Below are the code and all the weights of a small trained network. Each question names an input and a target symbol and asks about switching units off, where a switched-off unit gives its printed mean instead of its output.

import numpy as np


def w(rows, s, z=0):
    codes = np.array(rows[::2]) - 128.0
    scale = np.full(codes.shape[1], s)
    scale[-1] = z or s
    return codes * scale


def f(y):
    return np.maximum(y, 0)


def softmax(a):
    e = np.exp(a - a.max(-1, keepdims=True))
    return e / e.sum(-1, keepdims=True)


def log_softmax(a):
    a = a - a.max(-1, keepdims=True)
    return a - np.log(np.exp(a).sum(-1, keepdims=True))


def net(x, mask):
    ids = ['ΓΣΦΩαβεζηθμξπτ'.index(c) for c in x.split()]
    T = len(ids)
    res = E[ids] + P[:T]
    u = 0
    for l in range(3):
        q, k, v = (res @ M[l].T for M in (Q, K, V))
        z = softmax(np.where(np.tri(T) > 0, q @ k.T / 3**0.5, -1e9)) @ v
        res = res + np.where(mask[u], z, O[l][:, -1]) @ O[l][:, :-1]
        u += 1
        y = f(res @ A[l][:, :-1].T + A[l][:, -1])
        res = res + np.where(mask[u : u + 8], y, B[l][:, -1]) @ B[l][:, :-1]
        u += 8
    return log_softmax(res[-1] @ U[:, :-1].T + U[:, -1])


Q, K, V, O, A, B = {}, {}, {}, {}, {}, {}
E = w([
[70,6,222,66,97,102,131,161,175],'Γ',
[168,198,141,35,157,159,78,23,191],'Σ',
[214,57,228,147,145,174,154,222,109],'Φ',
[117,170,45,194,102,104,176,96,90],'Ω',
[174,102,98,116,58,134,125,169,102],'α',
[127,144,82,157,93,84,102,139,26],'β',
[148,64,121,154,70,84,210,145,160],'ε',
[200,110,155,194,136,112,158,198,25],'ζ',
[62,106,153,194,160,153,185,77,121],'η',
[127,47,227,163,148,143,159,113,66],'θ',
[185,127,128,229,174,103,174,177,87],'μ',
[81,103,181,150,202,245,105,151,83],'ξ',
[20,65,236,160,197,110,117,70,67],'π',
[2,63,134,108,90,44,169,65,154],'τ',
],0.0086)
P = w([
[179,179,64,105,199,61,117,190,92],'0',
[59,79,186,121,2,192,95,158,51],'1',
[77,74,178,135,31,195,87,117,52],'2',
[88,93,181,145,2,207,101,105,77],'3',
[54,33,204,68,165,149,168,90,83],'4',
[92,18,188,86,102,163,154,129,72],'5',
[78,12,171,99,112,198,170,146,51],'6',
[61,52,183,138,99,247,177,133,61],'7',
],0.0064)
Q[0] = w([
[122,249,106,113,169,97,54,111,233],'L0H0',
[94,2,158,63,81,174,154,80,37],'L0H0',
[91,107,192,155,82,224,152,106,27],'L0H0',
],0.0077)
K[0] = w([
[59,32,112,133,17,101,120,209,109],'L0H0',
[172,229,155,100,139,199,118,2,128],'L0H0',
[219,236,112,43,145,131,41,63,204],'L0H0',
],0.0075)
V[0] = w([
[142,80,204,189,192,103,205,92,161],'L0H0',
[127,178,122,3,124,154,106,93,222],'L0H0',
[106,150,77,159,134,162,111,30,100],'L0H0',
],0.0062)
O[0] = w([
[89,101,204,131,189,131,130,121,132,103],'L0H0',
[206,129,91,95,184,81,95,3,182,7],'L0H0',
[96,177,85,193,156,80,70,137,130,137],'L0H0',
],0.0067,0.002)
A[0] = w([
[142,180,126,120,96,70,77,154,108,1],'L0N0',
[139,190,58,166,155,217,169,137,120,172],'L0N1',
[131,92,157,228,55,123,147,95,26,194],'L0N2',
[130,201,112,104,57,89,48,126,123,21],'L0N3',
[162,35,150,182,164,88,208,192,116,152],'L0N4',
[96,56,175,153,150,254,166,51,155,85],'L0N5',
[56,51,169,134,88,127,71,61,181,31],'L0N6',
[149,175,84,85,121,87,131,122,211,3],'L0N7',
],0.006,0.004)
B[0] = w([
[86,100,172,140,58,54,122,28,63,128],'L0N0',
[120,142,125,105,113,63,72,170,85,149],'L0N1',
[68,149,112,69,91,155,118,208,187,254],'L0N2',
[100,143,126,67,90,104,109,86,60,130],'L0N3',
[110,215,84,137,49,182,92,72,145,198],'L0N4',
[175,165,52,137,37,50,163,179,142,183],'L0N5',
[254,199,90,202,124,235,146,189,130,150],'L0N6',
[42,144,50,85,178,185,95,229,151,128],'L0N7',
],0.0066,0.0086)
Q[1] = w([
[122,98,166,102,164,2,152,97,100],'L1H0',
[162,235,157,118,53,73,12,90,191],'L1H0',
[29,169,123,159,37,154,64,206,176],'L1H0',
],0.01)
K[1] = w([
[62,101,108,132,91,208,51,185,136],'L1H0',
[18,205,170,157,202,135,100,94,103],'L1H0',
[226,208,196,112,255,87,115,55,75],'L1H0',
],0.0099)
V[1] = w([
[195,85,78,86,20,112,216,77,246],'L1H0',
[28,69,158,34,95,89,121,55,31],'L1H0',
[74,198,33,179,146,2,203,158,173],'L1H0',
],0.0073)
O[1] = w([
[97,208,147,24,107,120,131,82,44,29],'L1H0',
[87,216,146,86,70,117,7,213,254,146],'L1H0',
[147,44,229,141,82,20,83,100,69,254],'L1H0',
],0.0087,0.0032)
A[1] = w([
[86,44,67,131,112,163,167,136,120,94],'L1N0',
[254,198,61,94,109,155,131,137,168,110],'L1N1',
[168,152,145,124,147,96,139,54,115,106],'L1N2',
[107,157,159,95,148,145,126,197,95,254],'L1N3',
[116,108,81,135,81,119,150,109,184,94],'L1N4',
[106,205,84,89,116,147,156,163,113,60],'L1N5',
[222,115,161,115,219,82,90,63,152,6],'L1N6',
[168,70,157,133,69,102,164,200,92,103],'L1N7',
],0.0086,0.0051)
B[1] = w([
[168,179,126,200,196,205,90,159,117,184],'L1N0',
[35,41,46,115,246,130,67,86,74,161],'L1N1',
[68,86,156,122,37,209,92,238,111,133],'L1N2',
[132,149,48,118,51,121,105,65,223,214],'L1N3',
[137,159,169,128,128,117,11,154,80,160],'L1N4',
[155,74,157,69,166,148,152,49,215,173],'L1N5',
[2,110,37,153,21,171,127,202,13,130],'L1N6',
[29,216,68,190,251,104,114,58,40,247],'L1N7',
],0.0055,0.012)
Q[2] = w([
[109,229,51,73,63,227,137,165,156],'L2H0',
[233,125,187,40,196,45,165,126,205],'L2H0',
[3,150,140,90,175,202,107,198,123],'L2H0',
],0.0071)
K[2] = w([
[216,84,200,106,145,95,201,111,199],'L2H0',
[38,165,213,159,1,247,95,126,124],'L2H0',
[169,178,171,159,141,35,172,91,149],'L2H0',
],0.0086)
V[2] = w([
[180,149,50,116,174,83,71,101,118],'L2H0',
[137,136,169,168,70,58,122,123,137],'L2H0',
[121,2,169,82,178,96,94,86,176],'L2H0',
],0.0092)
O[2] = w([
[151,246,230,41,214,65,169,193,85,254],'L2H0',
[60,62,186,82,134,114,54,82,154,132],'L2H0',
[2,221,104,185,178,37,184,77,183,86],'L2H0',
],0.008,0.0067)
A[2] = w([
[148,191,159,39,121,151,156,137,177,105],'L2N0',
[24,163,93,3,168,90,102,64,113,62],'L2N1',
[229,150,143,30,101,167,183,188,86,34],'L2N2',
[233,10,62,102,66,161,70,162,144,2],'L2N3',
[168,117,4,124,108,190,144,148,145,147],'L2N4',
[108,175,69,163,18,123,127,133,197,111],'L2N5',
[132,212,64,79,154,158,153,121,207,108],'L2N6',
[111,20,86,167,32,148,141,86,254,38],'L2N7',
],0.0072,0.0068)
B[2] = w([
[153,88,147,125,184,117,130,168,145,195],'L2N0',
[193,136,161,166,123,127,179,116,176,254],'L2N1',
[23,127,99,188,98,105,174,120,154,186],'L2N2',
[87,111,254,142,97,143,177,145,139,155],'L2N3',
[160,172,208,147,145,104,104,64,141,209],'L2N4',
[145,96,132,74,180,152,127,104,122,207],'L2N5',
[94,20,149,105,106,140,117,118,98,220],'L2N6',
[112,215,112,51,141,235,138,124,37,161],'L2N7',
],0.0095,0.011)
U = w([
[168,36,76,122,173,129,141,151,55,121],'Γ',
[102,50,126,87,175,109,159,147,182,117],'Σ',
[39,41,43,201,124,66,90,113,185,225],'Φ',
[81,158,79,105,182,133,105,99,138,117],'Ω',
[100,142,95,189,162,125,189,3,135,66],'α',
[129,108,67,74,3,81,127,45,88,228],'β',
[159,139,101,115,132,92,133,85,131,139],'ε',
[93,195,147,141,92,69,114,77,219,71],'ζ',
[203,159,119,185,156,107,102,162,202,131],'η',
[176,170,171,84,122,129,138,73,119,51],'θ',
[151,118,143,57,89,67,65,228,168,142],'μ',
[99,193,88,93,139,63,216,193,146,187],'ξ',
[109,93,143,155,90,114,157,157,163,96],'π',
[96,128,175,110,208,65,119,25,69,1],'τ',
],0.0055,0.0065)

Each question gives the input, a string of symbols that net reads in full, and the target symbol t.
The units are the heads (3 rows each of Q, K, V and O) and the neurons (one row each of A and B). Each row of codes is followed by its name. A weight is (code - 128) times the scale printed after its matrix; where a second scale follows, it is the last column's (O, A, B and U).
mask holds one flag per unit, layer by layer, with each layer's heads first. A switched-off unit (its flag False) gives its mean, the last column of its rows in O or B, instead of its output. The means were averaged over made-up inputs and are rounded, as every weight is.
A unit's drop is (log p(t) with every unit on - log p(t) with that unit switched off) / (log p(t) with every unit on - log p(t) with every unit switched off).
The circuit of an input: a set's keep is (log p(t) with only the set's units on - log p(t) with every unit switched off) / (log p(t) with every unit on - log p(t) with every unit switched off). Starting from the 12 units with the biggest drops (on a tie, the unit counted first), units are removed one at a time, each time the one whose removal leaves the highest keep (on an exact tie, the one counted first), for as long as the keep stays at least 0.8.
circuit, biggest first: the units of the circuit, biggest drop first
most important unit: the unit with the biggest drop
k most important neurons: the k neurons with the biggest drops, biggest first
k most important neurons of layer l: the k neurons of layer l with the biggest drops, biggest first
input θ Ω ζ α, target θ: 2 most important neurons of layer 2 : (L2N4, L2N7)
input θ β θ ζ τ ε, target θ: most important unit : L2H0
input α Ω μ η α α α, target ξ: circuit, biggest first : (L2H0, L0H0, L2N2, L1N1)
input ζ ζ μ ζ α ε π ξ, target π: circuit, biggest first : (L2H0, L0H0, L2N3, L2N2)
input Ω π β Σ, target μ: 3 most important neurons : (L1N7, L1N5, L1N2)
input α η Γ Σ, target Σ: circuit, biggest first : (L1H0, L2N0, L2N6, L1N5)
input α ε ε η ξ, target ξ: circuit, biggest first : (L2H0, L0H0, L2N2, L1N1)
input α ξ ε Σ, target Σ: circuit, biggest first : (L1H0, L2N6, L2N0, L1N5)
input η ζ η β α α Γ, target Φ: 2 most important neurons : (L1N7, L0N5)
input Ω Ω η α, target τ: circuit, biggest first : (L1H0, L1N7)
input Ω Ω τ Φ Γ η η, target τ: 2 most important neurons : (L1N7, L0N1)
input α τ Σ ξ, target Σ: 4 most important neurons : (L2N6, L2N0, L1N5, L1N7)
input Ω ξ ε η Ω ε Φ Φ, target τ: 2 most important neurons : (L1N7, L0N1)
input π ζ Φ Γ θ, target Ω: 2 most important neurons : (L2N7, L1N7)
input ζ ε θ α Γ α, target π: 2 most important neurons of layer 0 : (L0N4, L0N5)
input θ θ α α ζ, target θ: 2 most important neurons of layer 0 : (L0N4, L0N5)
input α Σ Γ Φ, target Σ: 2 most important neurons : (L2N6, L2N0)
input β θ α β, target μ: 2 most important neurons of layer 1 : (L1N5, L1N1)
input ζ Ω ε ε Γ η β Ω, target π: 2 most important neurons : (L2N3, L2N2)
input α Σ Ω α θ, target ξ: 2 most important neurons : (L1N5, L0N2)
input Φ Ω Φ α η ε η, target α: 2 most important neurons : (L2N4, L2N2)
input Γ η ε τ ζ β, target Σ: 3 most important neurons of layer 2 : (L2N6, L2N0, L2N5)
input μ ε ζ, target Γ: most important neuron of layer 0 : (L0N1)
input α Γ β ε Γ τ π β, target ξ: most important neuron of layer 2 : (L2N2)
input ζ Γ θ, target π: 2 most important neurons of layer 2 : (L2N3, L2N2)
input π η η ζ Ω β, target Ω: 3 most important neurons : (L2N7, L1N7, L0N5)
input η η β α Γ α β, target Φ: 2 most important neurons of layer 0 : (L0N5, L0N6)
input ε α ε π α π Γ, target β: most important neuron of layer 0 : (L0N4)
